Here is a tiny trained network, its code and every weight. The questions are about switching its units off for an input and a target symbol, where a switched-off unit gives its printed mean instead of its output.

import numpy as np


def w(rows, s, z=0):
    codes = np.array(rows[::2]) - 128.0
    scale = np.full(codes.shape[1], s)
    scale[-1] = z or s
    return codes * scale


def f(y):
    return y / 2 * (1 + np.tanh(0.7978845608 * (y + 0.044715 * y**3)))


def softmax(a):
    e = np.exp(a - a.max(-1, keepdims=True))
    return e / e.sum(-1, keepdims=True)


def log_softmax(a):
    a = a - a.max(-1, keepdims=True)
    return a - np.log(np.exp(a).sum(-1, keepdims=True))


def net(x, mask):
    ids = ['αβεζθμφω'.index(c) for c in x.split()]
    T = len(ids)
    res = E[ids] + P[:T]
    r = res
    for j in range(2):
        rows = slice(2 * j, 2 * j + 2)
        q, k, v = (r @ M[0][rows].T for M in (Q, K, V))
        z = softmax(np.where(np.tri(T) > 0, q @ k.T / 2**0.5, -1e9)) @ v
        o = O[0][rows]
        res = res + np.where(mask[j], z, o[:, -1]) @ o[:, :-1]
    y = f(res @ A[0][:, :-1].T + A[0][:, -1])
    res = res + np.where(mask[2:6], y, B[0][:, -1]) @ B[0][:, :-1]
    return log_softmax(res[-1] @ U[:, :-1].T + U[:, -1])


Q, K, V, O, A, B = {}, {}, {}, {}, {}, {}
E = w([
[116,125,76,171],'α',
[143,154,190,114],'β',
[142,165,176,190],'ε',
[211,162,78,140],'ζ',
[118,165,141,131],'θ',
[182,94,126,127],'μ',
[45,107,10,124],'φ',
[80,27,163,254],'ω',
],0.015)
P = w([
[226,138,89,200],'0',
[161,244,226,52],'1',
[155,111,69,230],'2',
[128,201,211,46],'3',
[135,46,50,189],'4',
[110,114,175,52],'5',
[107,91,2,254],'6',
[119,130,183,59],'7',
],0.0087)
Q[0] = w([
[226,246,84,98],'head 0',
[91,201,166,28],'head 0',
[128,199,78,230],'head 1',
[18,108,90,128],'head 1',
],0.013)
K[0] = w([
[159,103,122,97],'head 0',
[200,247,116,164],'head 0',
[117,19,164,61],'head 1',
[169,147,28,84],'head 1',
],0.012)
V[0] = w([
[137,2,230,235],'head 0',
[237,139,244,187],'head 0',
[71,110,221,168],'head 1',
[219,55,132,52],'head 1',
],0.0065)
O[0] = w([
[53,72,154,172,184],'head 0',
[113,16,86,115,253],'head 0',
[114,73,254,167,81],'head 1',
[212,15,76,65,154],'head 1',
],0.0088,0.0032)
A[0] = w([
[83,126,191,161,142],'neuron 0',
[30,136,91,171,92],'neuron 1',
[144,64,58,245,102],'neuron 2',
[162,90,165,87,5],'neuron 3',
],0.011,0.0028)
B[0] = w([
[96,127,87,165,149],'neuron 0',
[163,1,122,165,165],'neuron 1',
[98,171,146,82,251],'neuron 2',
[123,80,229,151,138],'neuron 3',
],0.015,0.011)
U = w([
[114,142,81,123,33],'α',
[96,145,162,105,16],'β',
[107,180,115,177,203],'ε',
[239,136,72,226,253],'ζ',
[24,163,125,2,176],'θ',
[198,83,160,123,110],'μ',
[129,125,32,94,4],'φ',
[73,119,128,129,7],'ω',
],0.0095,0.0039)

Each question gives the input, a string of symbols that net reads in full, and the target symbol t.
The units are the heads (2 rows each of Q, K, V and O) and the neurons (one row each of A and B). Each row of codes is followed by its name. A weight is (code - 128) times the scale printed after its matrix; where a second scale follows, it is the last column's (O, A, B and U).
mask holds one flag per unit, heads first, then neurons. A switched-off unit (its flag False) gives its mean, the last column of its rows in O or B, instead of its output. The means were averaged over made-up inputs and are rounded, as every weight is.
A unit's drop is (log p(t) with every unit on - log p(t) with that unit switched off) / (log p(t) with every unit on - log p(t) with every unit switched off).
The circuit of an input: a set's keep is (log p(t) with only the set's units on - log p(t) with every unit switched off) / (log p(t) with every unit on - log p(t) with every unit switched off). Starting from all 6 units, units are removed one at a time, each time the one whose removal leaves the highest keep (on an exact tie, the one counted first), for as long as the keep stays at least 0.8.
circuit, biggest first: the units of the circuit, biggest drop first
most important unit: the unit with the biggest drop
top k neurons: the k neurons with the biggest drops, biggest first
which heads matter: for each layer, one digit per head in row order, 1 if its drop is at least 0.15 and else 0, layers parted by /
drop of u: that unit's drop, to one decimal
input ζ ζ ζ, target φ: most important unit : head 1
input μ ω ω, target ω: circuit, biggest first : neuron 1; neuron 2; head 0
input ζ β β μ μ θ θ, target θ: top 2 neurons : neuron 2; neuron 0
input θ ζ μ, target θ: circuit, biggest first : neuron 2; neuron 1
input μ μ φ μ φ ζ θ, target ζ: circuit, biggest first : head 0; neuron 2
input μ μ θ, target θ: circuit, biggest first : neuron 2; head 1; neuron 1; head 0
input ω θ μ θ ω μ ω ε, target ε: circuit, biggest first : head 1; neuron 0
input θ β μ ζ α ω ζ, target ω: circuit, biggest first : head 0; neuron 2; neuron 1; head 1
input μ ω α, target ω: top 2 neurons : neuron 1; neuron 2
input μ μ ω ζ θ, target ω: circuit, biggest first : head 0; neuron 1; neuron 2
input ζ ω θ φ β θ ζ, target ε: circuit, biggest first : head 0; head 1; neuron 2
input ω θ μ, target ω: circuit, biggest first : head 0; neuron 1; head 1; neuron 2
input φ μ μ ζ, target ζ: which heads matter : 00
input μ μ μ μ, target μ: circuit, biggest first : neuron 2; neuron 3; head 1
input θ ζ μ ζ φ φ, target φ: top 3 neurons : neuron 2; neuron 1; neuron 3
input ω ε μ ε μ ζ θ φ, target φ: top 3 neurons : neuron 1; neuron 3; neuron 2
input ζ μ φ, target ζ: top 2 neurons : neuron 1; neuron 2
input μ ζ μ ζ μ μ α, target θ: top neuron : neuron 2
input μ μ μ μ ε, target θ: drop of neuron 2 : 0.8
input ω β θ, target ω: drop of neuron 1 : 0.5
